Rows, each with its class:
[  1  -4   5   3   1 -23  -5  -5   3  -1  -1  -4  -9  -6 -24   1  -7   0
 -11   2  23] : <17>
[ 2 -1  8 -7 -4 17 -2  1  2  3 -2 -1 -1  5  2 -2 -2 -6 -9  1  3] : <17>
[ -4  -4 -17  -7 -11  41   4   7   0   0   7   1  -7   2  26   2   8  17
  10  -1   3] : <18>
[ 11  -2   6  -6   1 -12  -2  -5   1   0   3   1  18   4   1   0  12 -11
   2  -3  -2] : <27>
[  8  10  -3  -5  -2   8  -7 -16   4  -2   3   1  11   4  -5  -5  -4 -10
  -2  -1  -1] : <23>
[  9   0   5  -2   1 -44  -4 -11   1  -2  -2   1  13  -8 -18  -5  10  -9
  -3  -3   5] : <27>
[  2   1 -15  -4  -4   1   8  -1   3   2   1   1   0   1  16   3   0   9
   2  -2  -3] : <18>
[  9  -4  16  -3  -2 -13  -1  -8  -2   1   5   3  17  11 -19   1  36  -3
  12  -3   7] : <17>
[  2 -10  -4  -8  -2 -22   5   5   4   4   0   2  17   7   8   2  17   8
  11  -2 -11] : <18>
[ 10  -2  11  -1  -7 -16  -1  -4  -1   2  -1   2   5   3  -9   0  14  -7
   1  -7   0] : <27>
[  5   6  11  -8  -1  19 -10  -6   1  -2   6   3   9  13  -3  -4  26  -5
  13  -3   5] : <27>
[ 7  1 -7  2 -3 -9  4 -9  4 -2  2  9 10 -6 -1  0  1 -7 -1 -4 -6] : <23>
[ 19  -4  12  -5  -7   3  -8 -18   2  -2   6   7  19  14 -15   1  35  -9
  11  -5   8] : <27>
[ 1 -5 11 -8  1 34 -6  9  2  4  0 -3  6 16  6 -5 13 -1  6  1  6] : <17>
[ -8   2  -2  -9   6   8  -5   4   4  -2  -3  -3   2   5  -9  -1 -10  -7
  -5   4   1] : <18>
[ -9   0   9  17   6  28 -15   1  -5  -1   3  -3 -17  -1 -23   0  -3  17
   7   6  30] : <17>
[ 16  -6  -3  14 -11 -20   3 -17   4  -3   1   6  17  -6 -10   3  17  -8
  -3  -7   5] : <27>
[  9   5  -4  -6  -5  -8   3 -14   6   0   2   1  11  -2   4   0   4  -3
   3  -3  -4] : <23>
[ -6  -5  -4 -12  -3  17   0  12   2   2   3   1  -5  12  15   1  21  13
   9   3   1] : <18>
[  4  -5   7  -4   1 -30   2  -6  -6  -2  -2   3  18   0 -11   1  18  -8
   2  -3  -6] : <27>
[  2 -11   8  -2  -3  -3  -7  -4   3   0   2  -1   8  10  -9   0  19   6
   9   0  10] : <18>
[  3  -1  -1  -3   2 -23   0  -7 -10  -3   0   3  16   1 -15  -1  10 -10
   1  -3  -4] : <27>
[ -5  -2 -14  -8  -7  29   0   4   1  -4   4   1   4   8  15  -1   2   4
   8   2  -4] : <18>
[ -8   5   2  -8   6 -17  -2   6   1   4  -4   0   2   4  -1  -2  -4 -10
 -35   1 -14] : <18>
[-6 -7  0  1 -8 45 -7  5 -7 -1  2 -1 -5 -1  1  0  4  2  0  2 14] : <17>
[  1  -7 -12  15   1 -17   5   1  -7  -2  -3   4   4 -12   2   4  -4  12
   5  -3  -2] : <18>
[  8  -2   8  -7  -4  -8   0  -5  -4   1  -2   5  19  -1  -8  -2  17 -18
  -1  -3  -6] : <27>
[ -3   6 -12  -9  -2 -18   5  -2   5   2   3   2   3  -1  13   4  15  12
  22  -4  -4] : <18>
[ 2 -3  1 -1  2  3 -1 14  5  3  1 -3 15 13  9 -2 11  8 11 -1 -6] : <18>
[  5   3   6  -7   1 -18  -7  -7   3  -1   0   5  13   5  -6  -2  14 -12
   6  -5  -9] : <27>
[ -2 -10   8   0   2 -20  -4   2   0   1   0  -2  21   4  -8  -1  18   2
  15   0  -3] : <18>
[ 10   4 -12   9  -5  20   1 -10   6  -4  -5  -1   3  -8   1  -4 -27  -9
 -11  -4  -2] : <15>
[  7   1  15  -9  -3  -7 -10  -9   0   0  -3   0  12   4 -21  -1  14  -9
  -2   2  10] : <17>
[ -1  -6  12 -10  -1  19  -6  10   0   2   1  -2   7  13   5  -1  19  -3
   6   2  -2] : <18>
[  8   2  13  -4   3  50 -11   1   4   2   5  -3  -3  25  13  -5   5   2
   8  -1   4] : <15>
[  4   9   4  -7   7 -38   1  -8   8   2  -5  -3  11   4  -6  -2 -14 -10
  -7  -3 -16] : <23>
[  6   4  -1  -2   2 -33   1 -15   3  -1  -2  -3   8  -6 -16   1   0  -8
  -4  -4  -2] : <27>
[10 -4  0  3  0 -5  3 -8  3 -3 -1  3 17  0 -1 -1  3 -7  1 -7 -7] : <27>
[ 11  -2  26   4  15 -55  -7  -7   5   4  -7  -8  25  18 -24  -4   4  -1
  -7   1  -9] : <15>
[ 9  7 -7 -4 -6 19  1 -6  3 -3  5  4 -7  0  6  1  7  1  5 -4  9] : <23>
[  6   8   0   5   4  -6  -3  -8   4   1   2  -2 -13   5  -5  -1  -8   4
   0  -2   5] : <23>
[ 10  -3   3   3 -15  -3  -2 -11  -1   1   3   3  10  -2 -13   0  16  -7
   3  -4   5] : <27>
[  5  -4   4  -4  -4 -10   2  -8  -1  -6   1   3  13  -1 -13   3  19 -11
   4  -5   1] : <27>
[-8 -7  8 -3  7 13 -6 16 -2  4  3 -3 -1 11  7  3 18 16 14  3  7] : <18>
[-7 -3  0 -5  0 21 -5  6  1  1  6  0 -3  6  0  1 14 11 14  0 13] : <18>
[ -4 -10   5  -7  -3  35  -8   5   1   0   3  -4  10  10   4   0  15  -2
   8   8   6] : <18>
[ 11  -1   6 -11  -1 -21   4  -9   4   0   0   4  15   9   2   4  20  -8
   3  -4 -14] : <27>
[  6 -11  -9   4 -14  41   2  -1  -3  -2   3   6   6  -4  11   3  20   3
  10  -3   9] : <17>
[ -5  -8   3  -3  -1 -20  -6   2  -2   2   1  -1   9   8  -5   5  25  13
  14  -1  12] : <18>
[ 3 -4  0 -3 -4 14 -5 -4  3 -1  6  4 16 12  4  0 26 10 18 -5  2] : <18>
[ 21  -1   9   5  -1  -9   3 -15  -1  -3   1   2  -1  -1 -11  -5   9  -9
  -4  -5   8] : <27>

Rows with their classes:
[  5   2   4  -9 -10   0   5  -6  13  -5  -2 -11  -1  -1  -2   0  -1   4
   7   3  -1] : <50>
[-7  7 -7  2 -4  1 -7  3  2  2 11 -2  5 -5  0  1  6 -8  4 12 -9] : <49>
[  4   1  10  -3  -4   7   8 -13   9  -2   1   7   9  -3  -1   1  11   1
   0  -3  -4] : <50>
[ -2  11  -4  -4   1  -1 -10  -2   0  -4   3  -4 -13   5   4  -6  -7   2
  12   5  -2] : <49>
[  9 -11  -3  -5   0 -11   0   5  -2   5  -2   8  -7   9   0   4 -10   0
   0   2   3] : <47>
[-1  5 -5 -4 -4  1 -6  1  2  1  3 -8 -2 -9  7 -4 -3 -1  4 12 -7] : <49>
[ -4   1  -4   4   2  -1  -1   7 -11   0   1  -2  -7  -2   3   5  -5  -6
   3   3  -8] : <49>
[11  2  8 -7 -5 -1 10  2  6 -3 -7 -3  3  7 -5  1 -6  7  3 -1  7] : <50>
[ 6  0  4 -2  7 -2  4  1  1  2  0 -8 -1  5 -8  2  4 -2  6 -1  0] : <47>
[ 22  17  13 -14 -16   5  -2  -3  11   0  -2  -9   5  15   5  -7 -11   9
   6  11  10] : <50>
[  1  -3   6   4  12  -4  -3   8  13   4  -2   9 -14  10  -3   1 -11   6
  12   3  -5] : <47>
[ 23  25  20 -11 -15   1  -4  -1  22  -2  -8 -10   6   4   7  -6 -26   5
  13  17   7] : <50>
[  6  -3   0   5  -3  -1   4   2  10   6   8   5   1   6   0   7   3 -14
  -4   1  -5] : <47>
[ -8   9 -22   5   1   0 -15   4  11  -4   3  -6   5   0   0  -5  -5 -10
   7   9  -4] : <49>
[  4 -11  -1  -1   3  -5   2   3   2   2   3   9 -12  10  -6   6   7  -1
  16  -3  -6] : <47>
[ 2  4  2 -4 -7  2  5 -6  8 -2  2 -1  5 -4  4  4  2 -2  4  6 -1] : <50>
[-15   9   2  -1  12   7  -7  -2   2   0  -3   5  -3  -4   9  -3 -17  -4
   9   8  -3] : <46>
